Below is a small trained network, with its code and all its weights. Each question gives an input and a target symbol and asks what happens when units are switched off, that is, made to give their printed mean instead of their output.

import numpy as np


def w(rows, s, z=0):
    codes = np.array(rows[::2]) - 128.0
    scale = np.full(codes.shape[1], s)
    scale[-1] = z or s
    return codes * scale


def norm(h):
    return h / np.sqrt((h * h).mean(-1, keepdims=True) + 1e-5)


def f(y):
    return y / 2 * (1 + np.tanh(0.7978845608 * (y + 0.044715 * y**3)))


def softmax(a):
    e = np.exp(a - a.max(-1, keepdims=True))
    return e / e.sum(-1, keepdims=True)


def log_softmax(a):
    a = a - a.max(-1, keepdims=True)
    return a - np.log(np.exp(a).sum(-1, keepdims=True))


def net(x, mask):
    ids = ['βγζθμπστ'.index(c) for c in x.split()]
    T = len(ids)
    res = E[ids] + P[:T]
    r = norm(res)
    for j in range(2):
        rows = slice(4 * j, 4 * j + 4)
        q, k, v = (r @ M[0][rows].T for M in (Q, K, V))
        z = softmax(np.where(np.tri(T) > 0, q @ k.T / 4**0.5, -1e9)) @ v
        o = O[0][rows]
        res = res + np.where(mask[j], z, o[:, -1]) @ o[:, :-1]
    y = f(norm(res) @ A[0][:, :-1].T + A[0][:, -1])
    res = res + np.where(mask[2:18], y, B[0][:, -1]) @ B[0][:, :-1]
    return log_softmax(norm(res)[-1] @ U[:, :-1].T + U[:, -1])


Q, K, V, O, A, B = {}, {}, {}, {}, {}, {}
E = w([
[164,146,96,170,151,228,141,172,255,42],'β',
[177,142,41,110,118,83,98,134,194,101],'γ',
[113,175,136,163,202,76,116,105,219,133],'ζ',
[116,158,114,70,80,187,75,88,153,233],'θ',
[29,153,68,115,78,119,51,189,104,70],'μ',
[116,144,89,118,136,179,156,20,122,67],'π',
[103,161,106,253,85,116,107,116,113,136],'σ',
[125,198,120,113,152,94,183,166,94,139],'τ',
],0.019)
P = w([
[59,129,14,161,174,182,144,126,177,188],'0',
[62,129,47,139,127,139,150,114,180,157],'1',
[54,143,75,125,87,128,176,104,195,133],'2',
[101,137,53,135,171,135,97,107,144,146],'3',
[126,135,72,137,174,140,79,109,144,120],'4',
[92,139,115,107,80,74,149,84,158,105],'5',
[124,148,123,117,88,105,101,101,153,100],'6',
[169,145,101,137,173,133,48,105,96,118],'7',
[166,142,148,127,140,116,51,101,119,118],'8',
[157,160,183,115,51,100,103,85,149,85],'9',
[191,151,181,125,87,123,60,96,132,86],'10',
[231,151,170,124,134,131,7,104,100,88],'11',
[227,159,215,107,86,112,39,98,140,62],'12',
],0.012)
Q[0] = w([
[113,156,115,111,77,121,136,110,169,131],'h0',
[97,154,119,156,118,146,133,106,123,143],'h0',
[105,218,69,123,128,140,101,118,144,123],'h0',
[108,121,111,114,132,124,190,144,79,129],'h0',
[134,182,146,108,86,117,95,85,184,89],'h1',
[101,154,145,132,73,113,175,136,145,130],'h1',
[123,7,162,90,127,99,191,142,128,137],'h1',
[106,172,53,146,120,127,148,101,166,146],'h1',
],0.019)
K[0] = w([
[161,132,147,122,146,124,110,122,57,107],'h0',
[112,145,120,152,106,115,130,116,73,129],'h0',
[141,151,226,138,129,117,137,99,57,102],'h0',
[114,125,56,140,169,119,190,139,155,168],'h0',
[211,138,169,152,123,142,81,122,106,132],'h1',
[167,134,97,137,205,145,124,116,70,153],'h1',
[7,115,6,127,171,147,110,125,174,165],'h1',
[144,163,162,102,138,54,113,134,37,118],'h1',
],0.017)
V[0] = w([
[63,102,120,122,163,62,88,219,193,89],'h0',
[113,108,22,62,39,178,134,140,77,255],'h0',
[189,180,75,159,118,97,146,147,205,228],'h0',
[205,122,101,109,90,110,78,141,246,156],'h0',
[139,176,87,127,148,91,207,202,96,178],'h1',
[85,128,112,175,93,132,85,149,103,132],'h1',
[136,75,86,211,112,94,165,133,101,176],'h1',
[120,81,63,69,136,91,107,131,131,117],'h1',
],0.0074)
O[0] = w([
[149,140,175,111,82,156,32,179,102,149,112],'h0',
[139,69,182,114,134,55,117,122,139,67,126],'h0',
[158,106,167,114,142,126,138,78,101,150,253],'h0',
[127,159,210,162,76,152,153,93,109,116,92],'h0',
[151,229,212,135,111,128,130,135,67,101,253],'h1',
[163,112,158,102,75,81,146,180,117,94,228],'h1',
[254,186,127,126,39,178,121,93,150,115,191],'h1',
[95,93,132,172,161,165,104,121,149,151,54],'h1',
],0.0086,0.0049)
A[0] = w([
[128,132,79,99,120,127,117,153,108,63,51],'n0',
[159,105,53,111,132,145,148,81,70,88,181],'n1',
[123,114,200,149,154,102,55,188,178,158,103],'n2',
[185,149,184,240,92,101,134,118,151,96,134],'n3',
[188,157,153,63,161,82,87,204,126,151,138],'n4',
[181,136,141,98,169,85,243,142,118,115,178],'n5',
[74,168,160,158,167,169,194,148,81,75,253],'n6',
[180,143,119,177,121,17,89,165,88,84,179],'n7',
[84,110,64,40,103,173,44,119,94,49,100],'n8',
[160,138,144,144,63,111,94,47,124,131,150],'n9',
[2,100,35,96,191,120,153,146,147,121,52],'n10',
[122,12,23,174,8,185,60,86,152,115,148],'n11',
[114,199,43,159,131,183,109,141,178,201,70],'n12',
[109,136,167,134,71,68,116,128,129,135,107],'n13',
[59,98,137,61,102,170,139,76,111,222,171],'n14',
[13,16,147,178,141,196,89,127,176,136,140],'n15',
],0.0091,0.0043)
B[0] = w([
[78,70,119,73,159,131,124,159,161,145,138],'n0',
[67,101,150,146,162,96,152,116,181,76,157],'n1',
[65,99,77,75,97,108,101,135,93,140,136],'n2',
[123,145,45,132,151,102,88,154,122,77,241],'n3',
[135,156,120,116,108,102,192,127,180,191,170],'n4',
[81,172,121,55,175,154,159,146,145,182,158],'n5',
[101,158,171,90,153,142,109,168,94,126,190],'n6',
[118,87,68,99,179,160,160,140,144,170,246],'n7',
[105,108,135,74,110,59,61,114,187,139,170],'n8',
[140,120,55,125,185,98,135,113,108,113,229],'n9',
[174,186,176,193,127,186,95,185,167,95,141],'n10',
[130,2,155,208,77,185,223,134,125,182,230],'n11',
[213,135,140,110,122,49,127,119,97,165,149],'n12',
[135,158,96,147,119,156,145,135,99,139,165],'n13',
[178,160,149,169,150,77,93,130,165,64,142],'n14',
[111,172,245,94,125,120,101,141,35,105,147],'n15',
],0.009,0.011)
U = w([
[141,138,203,99,155,161,229,190,71,191,107],'β',
[129,110,72,234,127,133,118,150,2,103,105],'γ',
[213,142,226,160,73,43,105,58,109,167,135],'ζ',
[78,79,205,141,197,88,181,29,119,22,44],'θ',
[45,81,135,117,58,103,47,195,142,150,94],'μ',
[188,148,210,190,162,169,114,241,239,55,66],'π',
[185,81,38,131,115,102,178,124,219,146,151],'σ',
[132,248,113,92,195,76,92,146,130,107,251],'τ',
],0.0061,0.0017)

Each question gives the input, a string of symbols that net reads in full, and the target symbol t.
The units are the heads (4 rows each of Q, K, V and O) and the neurons (one row each of A and B). Each row of codes is followed by its name. A weight is (code - 128) times the scale printed after its matrix; where a second scale follows, it is the last column's (O, A, B and U).
mask holds one flag per unit, heads first, then neurons. A switched-off unit (its flag False) gives its mean, the last column of its rows in O or B, instead of its output. The means were averaged over made-up inputs and are rounded, as every weight is.
A unit's drop is (log p(t) with every unit on - log p(t) with that unit switched off) / (log p(t) with every unit on - log p(t) with every unit switched off).
The circuit of an input: a set's keep is (log p(t) with only the set's units on - log p(t) with every unit switched off) / (log p(t) with every unit on - log p(t) with every unit switched off). Starting from the 12 units with the biggest drops (on a tie, the unit counted first), units are removed one at a time, each time the one whose removal leaves the highest keep (on an exact tie, the one counted first), for as long as the keep stays at least 0.8.
units of the circuit, in order: the units of the circuit, biggest drop first
most important unit: the unit with the biggest drop
k most important neurons: the k neurons with the biggest drops, biggest first
which heads matter: for each layer, one digit per head in row order, 1 if its drop is at least 0.15 and else 0, layers parted by /
drop when u is switched off: that unit's drop, to one decimal
input μ σ θ σ γ γ π, target π: which heads matter : 11
input μ σ θ ζ β σ μ μ σ τ σ, target τ: which heads matter : 01
input σ μ σ τ σ π π σ μ τ γ β, target τ: most important unit : n11
input τ σ μ, target τ: units of the circuit, in order : [h1; n11]
input π θ θ θ θ, target θ: which heads matter : 11
input γ μ β θ μ, target μ: which heads matter : 10
input τ μ π σ γ θ β μ γ, target μ: which heads matter : 11
input σ γ θ β, target θ: units of the circuit, in order : [h0; h1; n15]
input θ τ τ β, target τ: which heads matter : 01
input β μ ζ, target μ: units of the circuit, in order : [h0; n2]
input μ σ σ σ μ μ θ, target μ: 3 most important neurons : [n2; n8; n11]
input π σ γ τ τ γ ζ σ τ θ β π, target π: units of the circuit, in order : [n10; h1; h0; n9]
input μ τ π π, target τ: 3 most important neurons : [n11; n6; n5]
input τ β θ ζ, target θ: most important unit : h0
input σ ζ θ σ π ζ τ σ β σ μ, target σ: units of the circuit, in order : [h1; n6]
input τ ζ τ μ μ θ π τ σ μ γ β, target μ: units of the circuit, in order : [h1; h0; n2; n15]
input τ γ θ, target τ: units of the circuit, in order : [n11; h1]
input θ μ σ θ σ σ μ τ μ μ σ ζ, target σ: which heads matter : 01
input θ θ γ ζ μ θ θ ζ ζ γ, target ζ: 2 most important neurons : [n12; n7]
input μ τ π σ β θ ζ σ τ θ, target τ: most important unit : n11
input γ θ π μ, target π: which heads matter : 01
input π τ σ τ θ ζ, target τ: which heads matter : 01
input γ ζ ζ, target ζ: 2 most important neurons : [n12; n7]
input σ σ σ σ σ μ μ θ, target μ: drop when n2 is switched off : 0.5
input π π γ, target π: drop when n11 is switched off : -0.1
input π θ π σ ζ σ π π τ γ, target τ: drop when n7 is switched off : -0.2
input μ ζ θ, target ζ: most important neuron : [n14]
input β σ τ θ θ, target ζ: drop when n3 is switched off : 0.2
input σ θ σ τ μ σ π π γ, target π: 2 most important neurons : [n10; n9]
